Below are the code and all the weights of a small trained network. Each question names an input and a class and asks about switching units off, where a switched-off unit gives its printed mean instead of its output.

import numpy as np


def w(rows, s, z=0):
    codes = np.array(rows[::2]) - 128.0
    scale = np.full(codes.shape[1], s)
    scale[-1] = z or s
    return codes * scale


def f(y):
    return np.maximum(y, 0)


def log_softmax(a):
    a = a - a.max(-1, keepdims=True)
    return a - np.log(np.exp(a).sum(-1, keepdims=True))


def net(x, mask):
    res = np.array(x, float).reshape(1, 7) / 4 @ E
    y = f(res @ A[0][:, :-1].T + A[0][:, -1])
    res = res + np.where(mask, y, B[0][:, -1]) @ B[0][:, :-1]
    return log_softmax(res[-1] @ U[:, :-1].T + U[:, -1])


A, B = {}, {}
E = w([
[128,190,73,167,138,133,120,155,123,226,62],'x0',
[98,174,101,122,171,93,91,26,121,136,118],'x1',
[86,75,138,117,155,115,88,149,206,161,188],'x2',
[9,107,177,165,88,128,163,159,170,112,101],'x3',
[123,132,115,105,177,254,190,161,125,134,117],'x4',
[124,121,146,133,134,141,116,106,239,45,96],'x5',
[113,100,101,151,178,137,185,76,136,67,94],'x6',
],0.01)
A[0] = w([
[148,120,112,139,106,113,126,139,138,95,119,178],'n0',
[41,129,128,120,115,135,153,163,126,166,117,194],'n1',
[177,131,143,135,76,155,127,203,140,138,133,81],'n2',
[151,167,83,166,146,127,89,132,96,215,127,116],'n3',
[112,133,111,161,150,115,66,100,185,80,108,161],'n4',
[108,125,99,127,128,121,153,123,172,132,136,143],'n5',
[94,108,151,169,120,126,108,124,201,101,76,156],'n6',
[148,173,64,112,141,111,88,142,96,212,86,155],'n7',
[151,155,81,131,143,117,100,122,99,226,123,143],'n8',
[112,117,171,134,129,161,116,138,152,163,142,129],'n9',
[162,124,112,109,147,121,144,113,82,130,142,57],'n10',
[131,165,51,100,136,103,96,156,99,208,106,115],'n11',
[114,97,130,135,138,137,90,109,206,101,90,44],'n12',
[128,165,85,135,139,130,169,117,93,119,95,49],'n13',
[125,78,134,80,146,117,138,126,129,77,179,100],'n14',
[106,130,142,159,147,132,124,129,133,136,128,48],'n15',
[152,123,145,93,63,136,153,230,133,135,125,142],'n16',
[139,121,155,61,120,52,8,113,140,137,192,146],'n17',
[145,185,100,151,135,115,144,70,41,95,43,128],'n18',
[94,89,147,180,73,22,97,120,97,153,168,122],'n19',
[132,74,126,60,208,172,151,117,125,86,167,125],'n20',
[130,160,163,122,144,115,80,102,112,147,164,2],'n21',
[173,119,95,124,148,98,123,120,93,119,173,147],'n22',
[150,134,100,117,172,118,111,134,104,195,123,51],'n23',
[148,153,142,170,164,91,133,96,162,94,125,172],'n24',
[172,125,129,89,145,118,141,117,119,96,150,49],'n25',
[137,138,157,99,101,90,48,110,140,139,195,90],'n26',
[207,102,104,80,129,114,115,107,112,84,156,141],'n27',
[158,119,127,104,213,189,146,144,123,86,165,116],'n28',
[172,120,148,132,82,148,108,222,123,136,108,104],'n29',
[135,77,127,101,155,115,125,170,161,135,166,101],'n30',
],0.013,0.0042)
B[0] = w([
[120,113,144,158,142,134,116,81,131,121,118,164],'n0',
[105,116,153,114,132,177,164,211,80,129,144,213],'n1',
[163,119,205,118,94,174,148,151,110,89,37,195],'n2',
[135,131,125,163,218,170,93,86,78,174,117,234],'n3',
[125,145,143,121,122,115,90,98,208,101,135,204],'n4',
[111,125,141,126,108,153,112,138,161,110,117,160],'n5',
[82,152,150,136,158,110,77,160,200,96,146,216],'n6',
[125,131,139,145,208,193,117,78,55,174,117,249],'n7',
[121,134,80,120,211,197,66,94,127,214,90,238],'n8',
[151,103,133,93,97,146,128,179,160,124,91,170],'n9',
[133,123,122,94,133,122,119,142,136,130,94,175],'n10',
[151,135,143,177,219,169,62,87,67,165,126,234],'n11',
[121,140,136,170,146,129,89,143,211,120,127,191],'n12',
[166,102,128,98,88,74,116,148,74,118,123,184],'n13',
[137,101,152,177,129,148,144,72,83,162,92,200],'n14',
[109,133,136,125,118,151,127,149,125,109,115,140],'n15',
[169,114,207,156,112,208,171,170,79,121,36,222],'n16',
[203,201,50,77,36,135,133,151,162,68,162,245],'n17',
[205,137,125,33,88,49,142,100,88,52,62,251],'n18',
[69,6,214,182,110,145,222,104,58,80,175,224],'n19',
[144,54,130,191,96,190,137,79,84,140,182,222],'n20',
[166,149,105,142,90,197,120,155,98,146,137,159],'n21',
[144,100,108,81,116,144,120,186,102,150,98,194],'n22',
[158,132,72,134,175,158,92,113,117,175,89,192],'n23',
[144,97,161,142,116,112,116,77,167,108,95,187],'n24',
[115,80,125,121,93,165,109,187,119,184,83,168],'n25',
[161,161,71,51,33,90,142,154,126,104,109,204],'n26',
[88,89,133,83,122,152,165,193,62,150,121,214],'n27',
[113,59,112,147,97,150,137,79,63,162,172,211],'n28',
[176,120,184,162,59,203,198,149,68,71,32,205],'n29',
[155,93,143,134,83,126,132,77,90,118,106,180],'n30',
],0.011,0.014)
U = w([
[146,158,67,105,160,124,100,114,107,182,138,120],'0',
[124,134,138,104,151,78,133,113,112,112,113,108],'1',
[159,125,132,142,131,125,109,77,164,107,129,143],'2',
[80,117,122,131,109,105,132,137,167,120,169,111],'3',
[101,101,140,148,151,145,152,122,97,168,140,139],'4',
[155,205,34,157,241,12,164,181,131,153,253,8],'5',
[83,168,139,129,156,143,117,191,176,140,124,117],'6',
[158,125,123,102,88,127,166,133,98,108,130,150],'7',
],0.019,0.017)

Each question gives the input, the list of numbers given to net, and the class t.
The units are the neurons (one row each of A and B). Each row of codes is followed by its name. A weight is (code - 128) times the scale printed after its matrix; where a second scale follows, it is the last column's (A, B and U).
mask holds one flag per neuron, in row order. A switched-off neuron (its flag False) gives its mean, the last column of its row in B, instead of its output. The means were averaged over made-up inputs and are rounded, as every weight is.
A unit's drop is (log p(t) with every unit on - log p(t) with that unit switched off) / (log p(t) with every unit on - log p(t) with every unit switched off).
The circuit of an input: a set's keep is (log p(t) with only the set's units on - log p(t) with every unit switched off) / (log p(t) with every unit on - log p(t) with every unit switched off). Starting from the 12 units with the biggest drops (on a tie, the unit counted first), units are removed one at a time, each time the one whose removal leaves the highest keep (on an exact tie, the one counted first), for as long as the keep stays at least 0.8.
circuit, biggest first: the units of the circuit, biggest drop first
most important unit: the unit with the biggest drop
k most important neurons: the k neurons with the biggest drops, biggest first
drop when u is switched off: that unit's drop, to one decimal
input [4,0,-8,8,5,7,8], class 1: most important unit	n18
input [-8,-1,7,1,7,6,-2], class 2: 2 most important neurons	[n12; n19]
input [7,-4,-7,-5,-6,6,1], class 0: circuit, biggest first	[n19; n7]
input [-6,7,8,4,0,5,-4], class 2: 4 most important neurons	[n14; n27; n30; n4]
input [2,-5,-5,-7,5,0,0], class 4: 4 most important neurons	[n17; n26; n7; n28]
input [-8,-2,-5,-6,5,4,4], class 4: 3 most important neurons	[n17; n20; n28]
input [-7,2,8,-6,0,4,8], class 2: 4 most important neurons	[n4; n12; n17; n24]
input [7,5,-6,4,4,8,3], class 1: 3 most important neurons	[n18; n13; n20]
input [2,-4,-1,-7,2,-1,3], class 4: 2 most important neurons	[n17; n26]
input [-8,-3,6,7,0,-3,0], class 7: 2 most important neurons	[n7; n8]
input [-5,3,-3,5,3,-2,-3], class 4: 3 most important neurons	[n17; n18; n26]
input [1,-2,-4,4,-8,6,-3], class 2: 3 most important neurons	[n27; n1; n24]
input [-6,1,-3,5,4,3,4], class 2: drop when n27 is switched off	0.2
input [-1,7,8,-1,1,5,-1], class 2: drop when n14 is switched off	0.0
input [3,-3,-3,6,-2,5,6], class 6: drop when n6 is switched off	0.1
input [3,-5,3,1,-1,8,3], class 6: most important unit	n6
input [-4,7,-1,4,2,0,-2], class 3: drop when n29 is switched off	0.1
input [-3,-1,1,-6,1,3,2], class 4: 2 most important neurons	[n18; n26]
